Below is a small trained network, with its code and all its weights. Each question gives an input and a target symbol and asks what happens when units are switched off, that is, made to give their printed mean instead of their output.

import numpy as np


def w(rows, s, z=0):
    codes = np.array(rows[::2]) - 128.0
    scale = np.full(codes.shape[1], s)
    scale[-1] = z or s
    return codes * scale


def f(y):
    return y / 2 * (1 + np.tanh(0.7978845608 * (y + 0.044715 * y**3)))


def softmax(a):
    e = np.exp(a - a.max(-1, keepdims=True))
    return e / e.sum(-1, keepdims=True)


def log_softmax(a):
    a = a - a.max(-1, keepdims=True)
    return a - np.log(np.exp(a).sum(-1, keepdims=True))


def net(x, mask):
    ids = ['ΔΘΞΠΦΩαβγεηλμστ'.index(c) for c in x.split()]
    T = len(ids)
    res = E[ids] + P[:T]
    r = res
    for j in range(2):
        rows = slice(2 * j, 2 * j + 2)
        q, k, v = (r @ M[0][rows].T for M in (Q, K, V))
        z = softmax(np.where(np.tri(T) > 0, q @ k.T / 2**0.5, -1e9)) @ v
        o = O[0][rows]
        res = res + np.where(mask[j], z, o[:, -1]) @ o[:, :-1]
    y = f(res @ A[0][:, :-1].T + A[0][:, -1])
    res = res + np.where(mask[2:14], y, B[0][:, -1]) @ B[0][:, :-1]
    return log_softmax(res[-1] @ U[:, :-1].T + U[:, -1])


Q, K, V, O, A, B = {}, {}, {}, {}, {}, {}
E = w([
[129,158,103,120],'Δ',
[118,133,156,96],'Θ',
[155,121,177,96],'Ξ',
[155,78,72,222],'Π',
[116,167,96,112],'Φ',
[163,95,185,190],'Ω',
[199,77,75,156],'α',
[78,166,164,230],'β',
[102,151,194,132],'γ',
[115,121,161,108],'ε',
[117,164,95,114],'η',
[48,109,131,123],'λ',
[85,168,67,93],'μ',
[6,108,141,132],'σ',
[131,106,127,67],'τ',
],0.018)
P = w([
[142,172,3,153],'0',
[156,95,90,116],'1',
[128,77,117,110],'2',
[115,73,144,132],'3',
[99,67,145,135],'4',
[105,71,159,132],'5',
[100,48,166,136],'6',
[94,43,175,147],'7',
[97,42,184,155],'8',
[86,45,174,147],'9',
[81,58,169,144],'10',
[91,47,184,155],'11',
[90,57,190,145],'12',
[85,47,182,149],'13',
],0.0034)
Q[0] = w([
[60,43,185,97],'head 0',
[55,97,254,87],'head 0',
[115,169,16,92],'head 1',
[145,62,184,33],'head 1',
],0.0098)
K[0] = w([
[117,71,156,208],'head 0',
[147,88,156,219],'head 0',
[103,120,186,132],'head 1',
[253,72,143,204],'head 1',
],0.013)
V[0] = w([
[205,7,83,195],'head 0',
[144,125,119,205],'head 0',
[170,68,52,177],'head 1',
[205,187,132,105],'head 1',
],0.011)
O[0] = w([
[147,7,143,83,67],'head 0',
[120,44,62,187,196],'head 0',
[67,94,157,159,108],'head 1',
[140,155,117,151,3],'head 1',
],0.012,0.002)
A[0] = w([
[199,120,138,141,155],'neuron 0',
[35,116,164,113,126],'neuron 1',
[51,164,209,76,41],'neuron 2',
[200,167,224,124,96],'neuron 3',
[139,60,157,133,1],'neuron 4',
[189,161,213,42,99],'neuron 5',
[181,149,222,153,137],'neuron 6',
[215,152,94,8,85],'neuron 7',
[209,94,154,181,109],'neuron 8',
[198,138,83,173,126],'neuron 9',
[158,87,183,140,239],'neuron 10',
[198,140,74,96,87],'neuron 11',
],0.011,0.0081)
B[0] = w([
[51,125,115,116,135],'neuron 0',
[191,148,180,139,209],'neuron 1',
[217,219,170,103,157],'neuron 2',
[117,187,35,92,148],'neuron 3',
[183,231,108,98,204],'neuron 4',
[185,92,9,121,152],'neuron 5',
[25,121,77,109,156],'neuron 6',
[155,48,114,199,168],'neuron 7',
[96,199,73,67,159],'neuron 8',
[189,173,163,115,142],'neuron 9',
[94,91,118,128,255],'neuron 10',
[219,148,137,165,137],'neuron 11',
],0.012,0.0076)
U = w([
[144,104,225,126,180],'Δ',
[176,207,195,111,43],'Θ',
[135,147,94,139,90],'Ξ',
[87,117,3,135,72],'Π',
[124,179,147,150,156],'Φ',
[96,150,84,95,98],'Ω',
[1,79,96,71,200],'α',
[108,142,99,139,93],'β',
[251,117,47,229,146],'γ',
[144,153,62,92,65],'ε',
[113,161,105,151,119],'η',
[111,139,97,121,77],'λ',
[64,242,81,103,96],'μ',
[218,127,110,14,111],'σ',
[43,78,89,234,254],'τ',
],0.0083,0.0086)

Each question gives the input, a string of symbols that net reads in full, and the target symbol t.
The units are the heads (2 rows each of Q, K, V and O) and the neurons (one row each of A and B). Each row of codes is followed by its name. A weight is (code - 128) times the scale printed after its matrix; where a second scale follows, it is the last column's (O, A, B and U).
mask holds one flag per unit, heads first, then neurons. A switched-off unit (its flag False) gives its mean, the last column of its rows in O or B, instead of its output. The means were averaged over made-up inputs and are rounded, as every weight is.
A unit's drop is (log p(t) with every unit on - log p(t) with that unit switched off) / (log p(t) with every unit on - log p(t) with every unit switched off).
The circuit of an input: a set's keep is (log p(t) with only the set's units on - log p(t) with every unit switched off) / (log p(t) with every unit on - log p(t) with every unit switched off). Starting from the 12 units with the biggest drops (on a tie, the unit counted first), units are removed one at a time, each time the one whose removal leaves the highest keep (on an exact tie, the one counted first), for as long as the keep stays at least 0.8.
circuit, biggest first: the units of the circuit, biggest drop first
unit that matters most: the unit with the biggest drop
k most important neurons: the k neurons with the biggest drops, biggest first
heads that matter: for each layer, one digit per head in row order, 1 if its drop is at least 0.15 and else 0, layers parted by /
input Θ η Ω γ Π γ μ, target γ: heads that matter -> 01
input α β γ Φ Ξ Φ γ λ, target τ: heads that matter -> 10
input μ μ γ γ τ σ, target Θ: heads that matter -> 10
input β σ μ ε, target τ: unit that matters most -> head 0
input α γ σ μ γ Ξ, target Δ: 2 most important neurons -> neuron 1; neuron 2
input β Φ Φ Φ τ γ Φ μ Ξ, target τ: heads that matter -> 10
input μ μ Θ α Ξ ε σ β γ γ μ Ξ, target τ: circuit, biggest first -> head 0; head 1
input γ Φ Φ η τ γ λ Φ μ μ β Φ γ, target τ: circuit, biggest first -> head 0; neuron 4
input γ Ω Ξ Φ Φ λ Φ τ λ γ ε, target α: circuit, biggest first -> head 0; neuron 10
input μ Φ Φ η β τ τ σ Φ Θ, target τ: circuit, biggest first -> head 0; neuron 4
input Ω γ Φ γ γ γ γ γ μ γ μ, target γ: circuit, biggest first -> head 1; neuron 7
input γ η γ γ γ γ Ξ, target Π: heads that matter -> 01
input τ Φ μ μ Θ Ξ α Θ, target Δ: heads that matter -> 01
input μ Φ Δ γ Δ γ Φ γ ε τ, target γ: heads that matter -> 11
input ε Ξ μ γ, target μ: 2 most important neurons -> neuron 3; neuron 6
input σ Ξ γ Δ γ γ η, target γ: circuit, biggest first -> head 1; neuron 7; neuron 11
input μ Φ τ β Δ γ η μ β α μ Ω, target α: unit that matters most -> neuron 8
input α μ Ω γ μ τ Δ Π γ γ, target σ: heads that matter -> 10
input τ τ γ β γ η Θ, target τ: circuit, biggest first -> neuron 4; head 0
input σ μ Φ ε γ τ Ω μ γ τ Φ ε, target α: circuit, biggest first -> neuron 10; head 0
input Ξ γ η α Φ σ γ σ γ γ γ σ Θ, target Δ: 2 most important neurons -> neuron 1; neuron 4
input Φ σ γ Ξ, target Π: unit that matters most -> neuron 5
